Below are the code and all the weights of a small trained network. Each question names an input and a target symbol and asks about switching units off, where a switched-off unit gives its printed mean instead of its output.

import numpy as np


def w(rows, s, z=0):
    codes = np.array(rows[::2]) - 128.0
    scale = np.full(codes.shape[1], s)
    scale[-1] = z or s
    return codes * scale


def norm(h):
    return h / np.sqrt((h * h).mean(-1, keepdims=True) + 1e-5)


def f(y):
    return y / 2 * (1 + np.tanh(0.7978845608 * (y + 0.044715 * y**3)))


def softmax(a):
    e = np.exp(a - a.max(-1, keepdims=True))
    return e / e.sum(-1, keepdims=True)


def log_softmax(a):
    a = a - a.max(-1, keepdims=True)
    return a - np.log(np.exp(a).sum(-1, keepdims=True))


def net(x, mask):
    ids = ['αηθμτφ'.index(c) for c in x.split()]
    T = len(ids)
    res = E[ids] + P[:T]
    r = norm(res)
    for j in range(2):
        rows = slice(4 * j, 4 * j + 4)
        q, k, v = (r @ M[0][rows].T for M in (Q, K, V))
        z = softmax(np.where(np.tri(T) > 0, q @ k.T / 4**0.5, -1e9)) @ v
        o = O[0][rows]
        res = res + np.where(mask[j], z, o[:, -1]) @ o[:, :-1]
    y = f(norm(res) @ A[0][:, :-1].T + A[0][:, -1])
    res = res + np.where(mask[2:6], y, B[0][:, -1]) @ B[0][:, :-1]
    return log_softmax(norm(res)[-1] @ U[:, :-1].T + U[:, -1])


Q, K, V, O, A, B = {}, {}, {}, {}, {}, {}
E = w([
[77,155,186,97,107,51,134,133,139],'α',
[160,109,233,94,62,138,186,113,140],'η',
[53,93,142,165,96,152,185,113,110],'θ',
[26,169,99,3,104,202,168,129,191],'μ',
[95,81,196,138,88,157,58,171,184],'τ',
[148,109,95,148,42,125,108,45,168],'φ',
],0.0054)
P = w([
[168,153,114,155,252,145,72,121,56],'0',
[122,70,128,191,112,91,136,97,162],'1',
[111,62,140,181,110,113,134,102,154],'2',
[112,70,130,167,88,116,129,104,155],'3',
[140,82,136,167,82,131,124,120,162],'4',
[119,75,137,140,87,117,120,129,154],'5',
[110,77,143,151,79,124,134,114,162],'6',
[108,74,129,164,80,133,119,118,175],'7',
[120,71,141,154,73,132,113,107,168],'8',
[103,70,152,157,68,135,122,124,158],'9',
[99,66,153,150,61,132,124,108,169],'10',
[107,53,146,165,67,133,115,108,169],'11',
],0.0034)
Q[0] = w([
[65,4,254,187,14,94,99,52,218],'H1',
[152,103,147,175,91,119,135,94,148],'H1',
[147,98,146,222,131,8,60,119,69],'H1',
[70,124,126,74,122,126,145,140,197],'H1',
[172,172,100,150,202,102,101,96,45],'H2',
[71,79,114,96,47,165,106,102,178],'H2',
[112,83,169,143,54,210,146,95,190],'H2',
[231,161,87,168,248,139,166,185,3],'H2',
],0.0044)
K[0] = w([
[43,252,69,67,207,241,105,113,131],'H1',
[89,145,114,87,153,126,148,129,149],'H1',
[91,96,90,79,26,159,164,105,192],'H1',
[154,126,104,133,197,147,142,122,115],'H1',
[76,124,140,104,61,115,183,178,191],'H2',
[154,189,156,129,215,154,84,128,1],'H2',
[131,206,86,99,249,157,79,110,89],'H2',
[90,99,101,85,23,89,192,143,234],'H2',
],0.0049)
V[0] = w([
[121,100,148,242,45,42,87,71,62],'H1',
[184,81,133,211,142,47,140,216,117],'H1',
[101,58,183,115,125,145,71,51,69],'H1',
[101,90,148,110,57,142,129,112,186],'H1',
[123,148,188,30,164,64,63,210,155],'H2',
[252,106,127,77,82,124,107,117,206],'H2',
[170,118,203,104,123,170,225,116,94],'H2',
[130,6,161,162,82,234,71,195,147],'H2',
],0.0036)
O[0] = w([
[197,169,70,203,67,93,80,86,68,137],'H1',
[75,106,203,207,42,129,65,83,102,3],'H1',
[191,195,72,197,203,121,127,165,154,186],'H1',
[161,175,101,100,190,57,94,151,124,210],'H1',
[125,183,153,203,155,83,145,220,194,79],'H2',
[147,167,175,164,114,207,162,12,181,144],'H2',
[189,123,188,126,39,163,255,172,94,96],'H2',
[115,40,165,184,113,213,76,176,141,76],'H2',
],0.0035,0.0039)
A[0] = w([
[181,107,118,117,146,105,132,153,156,166],'N1',
[90,124,197,48,203,136,131,113,107,91],'N2',
[87,162,82,225,139,158,178,129,83,67],'N3',
[117,94,186,53,239,254,111,67,113,4],'N4',
],0.0051,0.0027)
B[0] = w([
[52,135,137,80,133,159,123,118,102,245],'N1',
[155,82,18,159,64,199,88,3,161,203],'N2',
[98,64,105,15,15,82,62,104,30,79],'N3',
[143,154,16,134,179,111,127,13,154,242],'N4',
],0.005,0.0012)
U = w([
[102,203,149,125,147,3,128,181,120,97],'α',
[197,145,216,133,95,185,220,149,110,131],'η',
[104,38,102,68,83,123,108,185,11,25],'θ',
[83,95,92,38,186,165,183,151,189,253],'μ',
[103,93,175,204,171,183,49,203,169,41],'τ',
[185,144,58,164,97,126,75,57,134,171],'φ',
],0.0048,0.0014)

Each question gives the input, a string of symbols that net reads in full, and the target symbol t.
The units are the heads (4 rows each of Q, K, V and O) and the neurons (one row each of A and B). Each row of codes is followed by its name. A weight is (code - 128) times the scale printed after its matrix; where a second scale follows, it is the last column's (O, A, B and U).
mask holds one flag per unit, heads first, then neurons. A switched-off unit (its flag False) gives its mean, the last column of its rows in O or B, instead of its output. The means were averaged over made-up inputs and are rounded, as every weight is.
A unit's drop is (log p(t) with every unit on - log p(t) with that unit switched off) / (log p(t) with every unit on - log p(t) with every unit switched off).
The circuit of an input: a set's keep is (log p(t) with only the set's units on - log p(t) with every unit switched off) / (log p(t) with every unit on - log p(t) with every unit switched off). Starting from all 6 units, units are removed one at a time, each time the one whose removal leaves the highest keep (on an exact tie, the one counted first), for as long as the keep stays at least 0.8.
units of the circuit, in order: the units of the circuit, biggest drop first
k most important neurons: the k neurons with the biggest drops, biggest first
which heads matter: for each layer, one digit per head in row order, 1 if its drop is at least 0.15 and else 0, layers parted by /
drop when u is switched off: that unit's drop, to one decimal
input φ μ α φ φ τ, target φ: 2 most important neurons : N4, N2
input φ α α η φ μ μ τ φ φ μ, target φ: units of the circuit, in order : H2, N4, H1
input η α τ φ φ η η τ, target η: which heads matter : 01
input η τ φ μ μ, target η: which heads matter : 01
input θ α θ φ η τ, target θ: which heads matter : 01
input τ α μ α η μ φ φ μ α φ μ, target τ: units of the circuit, in order : H2
input φ μ φ φ α α φ μ α φ μ, target φ: units of the circuit, in order : H2, N4, N2
input φ α φ α φ η μ α η, target φ: 2 most important neurons : N2, N4
input α φ θ μ, target α: which heads matter : 01
input α φ α μ η, target α: which heads matter : 01
input τ φ μ φ φ α φ μ μ α φ, target τ: drop when H2 is switched off : 1.1
input α α η α φ α α θ η, target α: drop when H2 is switched off : 0.9
input θ α φ μ φ η, target θ: drop when H2 is switched off : 1.0
input φ φ θ α η θ, target θ: drop when H1 is switched off : 1.0
input θ μ φ φ θ α α φ, target θ: most important neuron : N4
input φ θ φ η α τ φ φ φ θ, target θ: 3 most important neurons : N3, N4, N2
